Below are the code and all the weights of a small trained network. Each question names an input and a class and asks about switching units off, where a switched-off unit gives its printed mean instead of its output.

import numpy as np


def w(rows, s, z=0):
    codes = np.array(rows[::2]) - 128.0
    scale = np.full(codes.shape[1], s)
    scale[-1] = z or s
    return codes * scale


def norm(h):
    return h / np.sqrt((h * h).mean(-1, keepdims=True) + 1e-5)


def f(y):
    return np.maximum(y, 0)


def log_softmax(a):
    a = a - a.max(-1, keepdims=True)
    return a - np.log(np.exp(a).sum(-1, keepdims=True))


def net(x, mask):
    res = np.array(x, float).reshape(1, 3) / 4 @ E
    u = 0
    for l in range(2):
        y = f(norm(res) @ A[l][:, :-1].T + A[l][:, -1])
        res = res + np.where(mask[u : u + 8], y, B[l][:, -1]) @ B[l][:, :-1]
        u += 8
    return log_softmax(norm(res)[-1] @ U[:, :-1].T + U[:, -1])


A, B = {}, {}
E = w([
[136,201,103,96,89],'x0',
[109,100,195,237,10],'x1',
[253,119,188,86,126],'x2',
],0.0062)
A[0] = w([
[2,159,53,131,15,2],'0.n0',
[58,170,98,132,9,113],'0.n1',
[73,107,59,100,212,164],'0.n2',
[156,212,32,187,101,158],'0.n3',
[153,152,212,106,93,122],'0.n4',
[215,150,182,104,209,72],'0.n5',
[192,189,156,210,14,92],'0.n6',
[175,188,77,44,101,26],'0.n7',
],0.0084,0.0043)
B[0] = w([
[98,104,189,171,211,228],'0.n0',
[101,140,192,103,161,235],'0.n1',
[180,93,32,163,89,248],'0.n2',
[12,139,158,112,131,197],'0.n3',
[144,25,78,238,104,192],'0.n4',
[126,227,197,190,139,209],'0.n5',
[116,15,101,165,60,255],'0.n6',
[64,255,98,57,116,185],'0.n7',
],0.0089,0.0057)
A[1] = w([
[137,82,191,151,46,153],'1.n0',
[201,173,33,173,161,110],'1.n1',
[88,28,55,176,105,156],'1.n2',
[9,142,139,46,143,203],'1.n3',
[202,73,204,130,46,138],'1.n4',
[121,185,186,151,240,81],'1.n5',
[173,253,127,116,214,40],'1.n6',
[114,67,43,184,224,2],'1.n7',
],0.0082,0.0051)
B[1] = w([
[208,190,108,190,130,210],'1.n0',
[104,108,192,116,152,184],'1.n1',
[119,75,82,7,148,254],'1.n2',
[126,158,161,139,47,201],'1.n3',
[134,154,97,185,105,191],'1.n4',
[130,102,149,137,174,172],'1.n5',
[198,104,163,82,138,179],'1.n6',
[106,116,119,121,187,165],'1.n7',
],0.012,0.0081)
U = w([
[118,140,94,128,127,22],'0',
[167,55,75,182,69,172],'1',
[191,158,206,85,201,149],'2',
[59,75,72,61,196,165],'3',
[29,105,205,177,129,190],'4',
[152,191,155,233,155,109],'5',
[104,157,95,116,79,2],'6',
[91,252,116,65,98,177],'7',
],0.018,0.0079)

Each question gives the input, the list of numbers given to net, and the class t.
The units are the neurons (one row each of A and B). Each row of codes is followed by its name. A weight is (code - 128) times the scale printed after its matrix; where a second scale follows, it is the last column's (A, B and U).
mask holds one flag per neuron, layer by layer. A switched-off neuron (its flag False) gives its mean, the last column of its row in B, instead of its output. The means were averaged over made-up inputs and are rounded, as every weight is.
A unit's drop is (log p(t) with every unit on - log p(t) with that unit switched off) / (log p(t) with every unit on - log p(t) with every unit switched off).
The circuit of an input: a set's keep is (log p(t) with only the set's units on - log p(t) with every unit switched off) / (log p(t) with every unit on - log p(t) with every unit switched off). Starting from the 12 units with the biggest drops (on a tie, the unit counted first), units are removed one at a time, each time the one whose removal leaves the highest keep (on an exact tie, the one counted first), for as long as the keep stays at least 0.8.
circuit, biggest first: the units of the circuit, biggest drop first
most important unit: the unit with the biggest drop
top k neurons: the k neurons with the biggest drops, biggest first
k most important neurons of layer l: the k neurons of layer l with the biggest drops, biggest first
drop of u: that unit's drop, to one decimal
input [8,-5,-8], class 7: circuit, biggest first => (1.n3)
input [-6,-1,2], class 5: top 4 neurons => (1.n2; 0.n7; 0.n5; 0.n1)
input [5,5,-2], class 4: 4 most important neurons of layer 0 => (0.n1; 0.n0; 0.n2; 0.n3)
input [-2,0,7], class 5: circuit, biggest first => (0.n5; 1.n2)
input [7,-2,5], class 7: top 2 neurons => (0.n7; 0.n0)
input [2,-5,-1], class 7: 2 most important neurons of layer 0 => (0.n7; 0.n6)
input [-4,-1,7], class 5: circuit, biggest first => (1.n2; 0.n5)
input [6,3,0], class 4: top 3 neurons => (0.n3; 0.n1; 0.n2)
input [1,1,7], class 5: top 3 neurons => (0.n5; 0.n2; 1.n0)
input [-8,3,-7], class 3: top 2 neurons => (1.n2; 0.n5)
input [-8,8,-3], class 1: 2 most important neurons of layer 1 => (1.n0; 1.n2)
input [2,-7,-1], class 7: drop of 1.n2 => 0.1
input [5,2,0], class 4: drop of 1.n3 => 0.0
input [-5,-6,3], class 2: most important unit => 0.n5
input [-5,1,-1], class 3: drop of 0.n6 => 0.1
